Here is a tiny trained network, its code and every weight. The questions are about switching its units off for an input and a class, where a switched-off unit gives its printed mean instead of its output.

import numpy as np


def w(rows, s, z=0):
    codes = np.array(rows[::2]) - 128.0
    scale = np.full(codes.shape[1], s)
    scale[-1] = z or s
    return codes * scale


def f(y):
    return y / 2 * (1 + np.tanh(0.7978845608 * (y + 0.044715 * y**3)))


def log_softmax(a):
    a = a - a.max(-1, keepdims=True)
    return a - np.log(np.exp(a).sum(-1, keepdims=True))


def net(x, mask):
    res = np.array(x, float).reshape(1, 5) / 4 @ E
    y = f(res @ A[0][:, :-1].T + A[0][:, -1])
    res = res + np.where(mask, y, B[0][:, -1]) @ B[0][:, :-1]
    return log_softmax(res[-1] @ U[:, :-1].T + U[:, -1])


A, B = {}, {}
E = w([
[71,41,106,188,173,248,95,140,185,46,198,122],'x0',
[129,124,127,113,136,137,126,125,134,126,116,88],'x1',
[125,123,122,120,135,122,137,115,133,115,118,100],'x2',
[201,97,64,53,183,138,51,79,68,99,101,197],'x3',
[232,47,71,186,24,100,116,198,97,110,125,79],'x4',
],0.013)
A[0] = w([
[62,131,192,159,80,128,146,131,199,151,147,104,227],'N1',
[128,66,71,169,101,171,100,153,143,49,175,118,70],'N2',
[106,91,102,73,207,184,47,59,107,112,145,181,116],'N3',
[111,93,170,141,126,149,136,161,164,119,186,108,121],'N4',
[178,44,87,198,71,170,128,143,115,64,147,102,57],'N5',
[162,141,111,146,66,80,145,150,106,190,120,84,156],'N6',
[162,105,118,117,106,101,94,113,108,150,135,158,113],'N7',
[56,128,186,169,205,199,123,98,208,106,178,148,158],'N8',
[188,135,104,95,53,80,76,118,93,114,75,126,126],'N9',
[165,88,110,165,137,158,107,168,163,72,148,118,71],'N10',
[86,149,161,148,77,125,173,150,160,160,172,83,254],'N11',
[188,136,65,91,82,106,141,144,99,154,117,136,113],'N12',
[191,88,82,117,138,117,109,98,61,135,91,132,132],'N13',
[134,246,230,45,152,97,168,67,110,158,84,150,235],'N14',
[127,125,173,177,37,62,183,168,131,151,111,74,155],'N15',
[70,182,166,152,149,139,154,129,168,126,165,109,159],'N16',
[97,184,166,65,138,90,132,92,122,166,79,160,198],'N17',
],0.011,0.009)
B[0] = w([
[80,138,164,161,92,179,185,132,151,132,117,107,211],'N1',
[105,142,107,126,200,103,127,109,153,200,134,143,190],'N2',
[150,106,68,28,230,132,81,88,98,36,162,144,200],'N3',
[108,130,108,147,95,142,163,127,160,151,108,116,169],'N4',
[153,154,139,132,169,73,138,121,164,247,130,146,202],'N5',
[149,102,235,163,58,182,105,118,77,110,149,140,193],'N6',
[111,117,125,111,127,128,159,166,133,115,135,161,157],'N7',
[37,128,93,81,116,202,225,113,159,78,78,79,216],'N8',
[125,33,85,113,57,153,181,210,185,95,61,158,195],'N9',
[102,148,115,152,181,89,90,111,150,175,136,132,169],'N10',
[115,150,192,183,67,151,151,130,112,152,131,75,212],'N11',
[127,33,133,118,106,152,183,192,183,83,66,146,179],'N12',
[122,48,88,48,103,129,152,203,207,122,78,170,185],'N13',
[144,140,95,166,172,87,100,116,182,240,144,165,254],'N14',
[188,161,254,174,72,183,82,88,17,117,155,106,212],'N15',
[47,118,161,144,126,135,202,134,134,125,108,126,187],'N16',
[111,122,112,139,171,88,126,165,121,190,134,105,212],'N17',
],0.01,0.029)
U = w([
[111,167,136,182,116,133,142,117,128,200,141,117,206],'0',
[98,106,105,119,77,170,199,168,161,58,92,126,177],'1',
[155,115,65,105,162,80,84,148,156,150,126,152,150],'2',
[114,142,98,89,165,159,108,85,86,4,154,124,43],'3',
[190,124,158,156,53,155,83,140,69,78,138,124,5],'4',
],0.014,0.0024)

Each question gives the input, the list of numbers given to net, and the class t.
The units are the neurons (one row each of A and B). Each row of codes is followed by its name. A weight is (code - 128) times the scale printed after its matrix; where a second scale follows, it is the last column's (A, B and U).
mask holds one flag per neuron, in row order. A switched-off neuron (its flag False) gives its mean, the last column of its row in B, instead of its output. The means were averaged over made-up inputs and are rounded, as every weight is.
A unit's drop is (log p(t) with every unit on - log p(t) with that unit switched off) / (log p(t) with every unit on - log p(t) with every unit switched off).
The circuit of an input: a set's keep is (log p(t) with only the set's units on - log p(t) with every unit switched off) / (log p(t) with every unit on - log p(t) with every unit switched off). Starting from the 12 units with the biggest drops (on a tie, the unit counted first), units are removed one at a time, each time the one whose removal leaves the highest keep (on an exact tie, the one counted first), for as long as the keep stays at least 0.8.
circuit, biggest first: the units of the circuit, biggest drop first
k most important neurons: the k neurons with the biggest drops, biggest first
drop of u: that unit's drop, to one decimal
input [1,8,-1,-4,-7], class 1: circuit, biggest first => [N8]
input [1,0,-5,0,-2], class 1: 4 most important neurons => [N5; N14; N15; N2]
input [0,-8,2,0,4], class 4: circuit, biggest first => [N8; N14; N16]
input [2,-7,3,0,8], class 0: 3 most important neurons => [N5; N3; N15]
input [-5,-5,-6,-1,7], class 4: 2 most important neurons => [N15; N6]
input [-3,-6,4,8,1], class 1: 2 most important neurons => [N9; N12]
input [1,0,-6,5,-4], class 3: 2 most important neurons => [N3; N5]
input [-6,7,-6,5,1], class 1: 2 most important neurons => [N9; N12]
input [1,-3,5,6,3], class 2: 2 most important neurons => [N8; N1]
input [0,4,7,2,-6], class 2: 2 most important neurons => [N14; N15]
input [1,-6,4,3,-7], class 3: 3 most important neurons => [N3; N8; N5]
input [5,-7,-8,-2,1], class 0: 4 most important neurons => [N9; N13; N12; N2]
input [-6,-5,0,-5,7], class 4: drop of N1 => 0.0
input [7,-5,-5,2,-6], class 3: circuit, biggest first => [N3]
input [8,-4,7,1,3], class 2: drop of N11 => 0.1
input [-6,2,-1,8,-1], class 2: drop of N14 => 0.2
input [-7,5,8,8,-1], class 2: drop of N14 => 1.5
